Each row is followed by its class.
-4; -7; -6; -5; 1; 6; -10; -7; -4; 0; -7; 5; 16; -9; 5; -4; 3; 6; -6; -10; 1; -13; -1; -26; -5; 3; 3; -2; 10; 4; -4; 0; -1; -9; 6; -1; 2; 9; 10 : j999
-9; -11; -5; 1; 11; 10; -4; -6; -6; -2; 2; 6; 2; -4; 11; -3; 0; 1; 1; 0; -5; -6; -2; 9; -8; -1; -2; 11; 7; 7; -5; -5; -5; 3; 14; 7; -5; 9; -2 : j999
4; 5; 11; 4; 8; -1; 8; -3; -4; 12; 2; -5; -12; 22; 4; 7; -6; 1; -4; 3; 7; -6; 5; -5; -1; -5; 7; -23; 3; -1; -2; -6; 9; 1; 4; 13; -2; 0; -9 : j824
5; -3; 7; -8; 20; 5; -5; -5; -1; -2; -1; 5; 14; -6; 2; -3; 13; 4; -14; -7; 6; -2; 10; 3; -1; 2; -10; 1; 14; -7; -2; 2; 8; -14; 4; 6; 0; -19; 0 : j824
21; -25; -13; 8; -10; 26; -16; -8; 0; -16; -11; 22; 28; -33; 26; -3; 14; -5; -16; -9; -1; -24; 7; 19; -14; 9; -7; 13; 6; 13; 0; -10; -10; -12; 7; 7; 1; 6; 23 : j999
0; -2; 10; -5; 5; 2; -2; -2; -12; 2; -14; 3; 2; 0; 1; 7; 14; 3; -14; 4; 5; -14; 5; -6; -8; 4; 5; -2; 10; -3; -4; 6; 3; -14; 0; 3; 1; -4; -1 : j824
5; -7; -1; 17; 2; 7; -7; -1; 6; -10; 6; 3; 5; 1; 2; -8; -5; -3; 7; 3; -7; 1; 3; 2; -2; -1; -7; 2; -4; 2; 2; -5; -10; 7; -6; 5; 7; 6; 4 : j999
10; 12; 11; 4; 19; -8; 8; 3; -2; 0; 9; 1; -5; 6; -1; 1; -11; -5; 15; 3; 1; -3; -1; -6; -4; -8; 3; -24; -6; -19; 2; 11; 8; -6; -2; 3; 2; -6; -21 : j824
-1; 0; 2; 4; -6; 5; -6; -9; -1; -8; -3; 2; 7; 5; 9; -2; 3; 6; 1; -6; 0; 4; -1; 2; -3; -2; -2; -4; 8; 2; -4; -1; -16; -10; 17; 9; -1; 10; 1 : j999
17; -1; 9; -1; -1; -1; -3; -6; -1; -1; -6; 8; -10; -7; 3; -7; 21; -11; -9; -3; 7; 4; 17; 5; 1; 9; -5; -6; 5; -8; -1; 2; 14; -8; 5; -9; 1; -21; -2 : j824
1; -5; 5; -1; 24; -1; 1; -2; -11; 5; -2; 2; 3; -16; 2; -4; 14; -1; -14; -2; 3; -7; 12; 4; -1; 0; 2; -1; 6; 5; -1; 3; -1; -6; -5; -1; 1; -9; -1 : j824
-6; -10; 11; -5; 9; 6; 3; -1; -10; 4; -11; 5; 23; -6; 8; 4; 14; 7; -20; 0; 6; -12; 0; 1; -5; -6; 3; 2; 40; 8; 2; 4; 5; -16; 11; 21; 5; -4; 6 : j824
